Here is a tiny trained network, its code and every weight. The questions are about switching its units off for an input and a class, where a switched-off unit gives its printed mean instead of its output.

import numpy as np


def w(rows, s, z=0):
    codes = np.array(rows[::2]) - 128.0
    scale = np.full(codes.shape[1], s)
    scale[-1] = z or s
    return codes * scale


def f(y):
    return np.maximum(y, 0)


def log_softmax(a):
    a = a - a.max(-1, keepdims=True)
    return a - np.log(np.exp(a).sum(-1, keepdims=True))


def net(x, mask):
    res = np.array(x, float).reshape(1, 5) / 4 @ E
    y = f(res @ A[0][:, :-1].T + A[0][:, -1])
    res = res + np.where(mask, y, B[0][:, -1]) @ B[0][:, :-1]
    return log_softmax(res[-1] @ U[:, :-1].T + U[:, -1])


A, B = {}, {}
E = w([
[79,122,132,144,222,97,102,13,135,117,132],'x0',
[174,171,116,49,187,192,220,108,132,146,158],'x1',
[158,102,102,75,65,87,118,55,89,216,53],'x2',
[182,169,186,129,180,198,10,142,89,116,82],'x3',
[94,34,192,118,153,164,160,144,177,142,40],'x4',
],0.012)
A[0] = w([
[134,157,120,102,118,191,182,154,108,154,133,109],'N0',
[119,51,139,125,178,127,139,174,158,157,73,71],'N1',
[145,86,122,99,109,131,104,104,123,144,151,3],'N2',
[111,117,135,139,105,171,139,207,166,180,106,95],'N3',
[114,181,86,158,113,56,92,151,71,116,161,111],'N4',
[138,154,157,38,180,147,178,121,117,115,157,75],'N5',
[157,165,170,135,172,175,4,152,64,158,109,66],'N6',
[186,135,175,116,167,191,60,143,114,137,88,66],'N7',
[130,79,130,172,92,86,158,115,192,154,165,85],'N8',
[161,103,153,136,131,116,160,117,117,106,78,33],'N9',
[175,143,121,112,219,123,165,68,160,138,142,86],'N10',
[113,91,131,117,173,124,128,133,191,125,110,91],'N11',
[129,89,93,136,99,106,151,97,170,108,147,50],'N12',
[85,103,72,126,118,66,194,131,174,116,158,84],'N13',
[150,141,121,73,61,103,129,61,99,194,80,98],'N14',
[62,135,136,199,157,187,145,189,147,76,195,90],'N15',
[89,150,139,67,135,186,161,118,117,133,138,69],'N16',
[185,185,139,102,179,151,194,140,163,191,122,45],'N17',
[121,119,116,192,168,146,132,183,167,77,180,64],'N18',
[109,78,179,92,125,161,137,134,193,146,80,72],'N19',
[153,82,76,70,114,118,117,92,84,160,84,86],'N20',
[120,118,56,132,104,113,96,118,89,176,48,72],'N21',
[116,51,165,165,154,104,157,162,131,110,70,85],'N22',
[187,115,130,125,89,119,143,215,130,141,127,94],'N23',
[102,150,131,122,78,139,160,194,83,138,124,89],'N24',
[76,83,153,242,62,83,59,146,115,66,108,73],'N25',
[189,127,110,122,59,122,142,147,116,132,102,73],'N26',
[71,115,63,128,129,99,180,166,158,186,157,100],'N27',
[91,99,123,156,211,67,108,66,142,120,130,70],'N28',
[142,167,88,113,98,165,100,218,132,138,108,78],'N29',
[61,138,153,150,190,125,112,2,104,134,127,84],'N30',
[145,198,93,122,94,119,102,100,119,96,165,68],'N31',
[195,168,58,139,112,86,95,113,82,136,223,77],'N32',
],0.011,0.0046)
B[0] = w([
[127,147,103,158,104,91,52,63,127,177,90,190],'N0',
[132,224,171,161,159,136,223,108,72,158,103,199],'N1',
[105,152,116,153,160,183,117,137,163,138,165,141],'N2',
[142,204,216,123,96,124,102,86,122,92,130,188],'N3',
[141,165,127,193,162,130,224,94,77,155,69,218],'N4',
[119,113,79,149,113,103,64,87,141,191,69,205],'N5',
[23,106,44,50,149,139,137,194,108,86,119,247],'N6',
[61,60,48,56,124,106,151,205,52,99,176,224],'N7',
[76,134,84,97,145,136,113,177,97,134,137,199],'N8',
[123,135,159,151,152,156,170,146,136,132,130,150],'N9',
[101,136,106,194,69,110,82,81,137,160,129,210],'N10',
[160,162,161,154,143,146,170,160,95,125,100,175],'N11',
[92,118,76,92,125,125,121,173,103,101,145,178],'N12',
[64,72,86,48,124,108,108,191,84,77,124,232],'N13',
[207,50,99,134,190,201,113,135,197,79,165,237],'N14',
[211,43,139,127,197,247,116,128,219,112,158,229],'N15',
[128,151,91,135,109,78,122,119,167,196,98,173],'N16',
[107,141,48,152,105,87,83,129,146,197,111,202],'N17',
[195,72,111,129,175,209,129,135,216,107,178,205],'N18',
[124,154,197,188,187,129,195,136,68,136,75,204],'N19',
[202,79,114,141,189,206,131,160,185,73,147,207],'N20',
[183,72,97,131,166,186,126,130,208,146,173,202],'N21',
[128,145,157,146,212,136,156,70,71,173,90,198],'N22',
[145,170,173,143,65,105,48,81,99,93,197,201],'N23',
[107,138,154,173,67,150,89,103,100,108,141,183],'N24',
[121,119,8,169,62,62,87,79,172,253,77,252],'N25',
[137,155,182,157,108,135,75,122,120,73,177,189],'N26',
[66,131,106,21,151,101,130,216,66,112,177,212],'N27',
[145,169,198,141,14,136,85,101,124,100,183,229],'N28',
[99,165,210,145,101,93,104,109,131,102,189,193],'N29',
[157,193,208,121,29,148,79,119,94,61,201,249],'N30',
[161,158,187,126,175,168,190,107,42,132,62,197],'N31',
[136,164,195,157,198,115,215,130,82,158,51,240],'N32',
],0.0077,0.015)
U = w([
[46,120,101,48,142,135,147,185,95,75,137,116],'0',
[193,100,136,134,177,173,145,139,215,84,152,110],'1',
[127,173,180,165,171,138,215,123,76,135,86,119],'2',
[125,175,197,145,46,137,87,116,118,67,167,110],'3',
[107,133,78,166,94,112,98,112,160,211,97,111],'4',
[128,134,148,124,129,134,138,125,147,93,116,251],'5',
[135,122,203,87,142,4,152,150,206,62,67,77],'6',
[128,146,190,77,97,58,186,157,222,68,60,75],'7',
],0.014,0.023)

Each question gives the input, the list of numbers given to net, and the class t.
The units are the neurons (one row each of A and B). Each row of codes is followed by its name. A weight is (code - 128) times the scale printed after its matrix; where a second scale follows, it is the last column's (A, B and U).
mask holds one flag per neuron, in row order. A switched-off neuron (its flag False) gives its mean, the last column of its row in B, instead of its output. The means were averaged over made-up inputs and are rounded, as every weight is.
A unit's drop is (log p(t) with every unit on - log p(t) with that unit switched off) / (log p(t) with every unit on - log p(t) with every unit switched off).
unit that matters most: the unit with the biggest drop
k most important neurons: the k neurons with the biggest drops, biggest first
drop when u is switched off: that unit's drop, to one decimal
input [-7,7,7,0,-2], class 1: unit that matters most	N14
input [7,0,2,6,-2], class 3: 3 most important neurons	[N30, N28, N13]
input [6,7,-6,6,-3], class 4: 3 most important neurons	[N10, N5, N17]
input [-2,7,0,-4,-6], class 4: 3 most important neurons	[N17, N5, N0]
input [-1,5,-6,-6,-7], class 2: 2 most important neurons	[N32, N6]
input [-4,8,1,8,-7], class 0: 2 most important neurons	[N6, N7]
input [3,7,7,1,7], class 1: 4 most important neurons	[N14, N20, N25, N32]
input [-5,-3,-8,-1,-7], class 1: 2 most important neurons	[N15, N18]
input [7,-7,-6,5,-7], class 2: 3 most important neurons	[N4, N32, N31]
input [1,5,-4,7,-8], class 2: 3 most important neurons	[N32, N31, N13]
input [-5,-8,6,7,-1], class 4: 4 most important neurons	[N25, N13, N27, N21]
input [2,-7,-4,-8,-8], class 0: 3 most important neurons	[N13, N27, N8]
input [0,1,5,-4,1], class 1: 4 most important neurons	[N14, N6, N7, N20]
input [-8,-5,-1,1,6], class 3: unit that matters most	N23
input [-5,-5,7,-4,-8], class 2: 3 most important neurons	[N32, N4, N31]
input [2,2,6,-5,1], class 1: 3 most important neurons	[N14, N20, N6]
input [-5,4,4,5,3], class 0: 2 most important neurons	[N7, N6]
input [7,-1,-8,-2,0], class 1: drop when N15 is switched off	6.2
input [2,-2,2,-6,0], class 0: drop when N30 is switched off	0.0
input [8,-3,4,-2,-6], class 3: unit that matters most	N30
input [0,8,0,8,3], class 0: drop when N6 is switched off	2.4
input [-1,7,-3,-6,8], class 2: drop when N25 is switched off	0.6
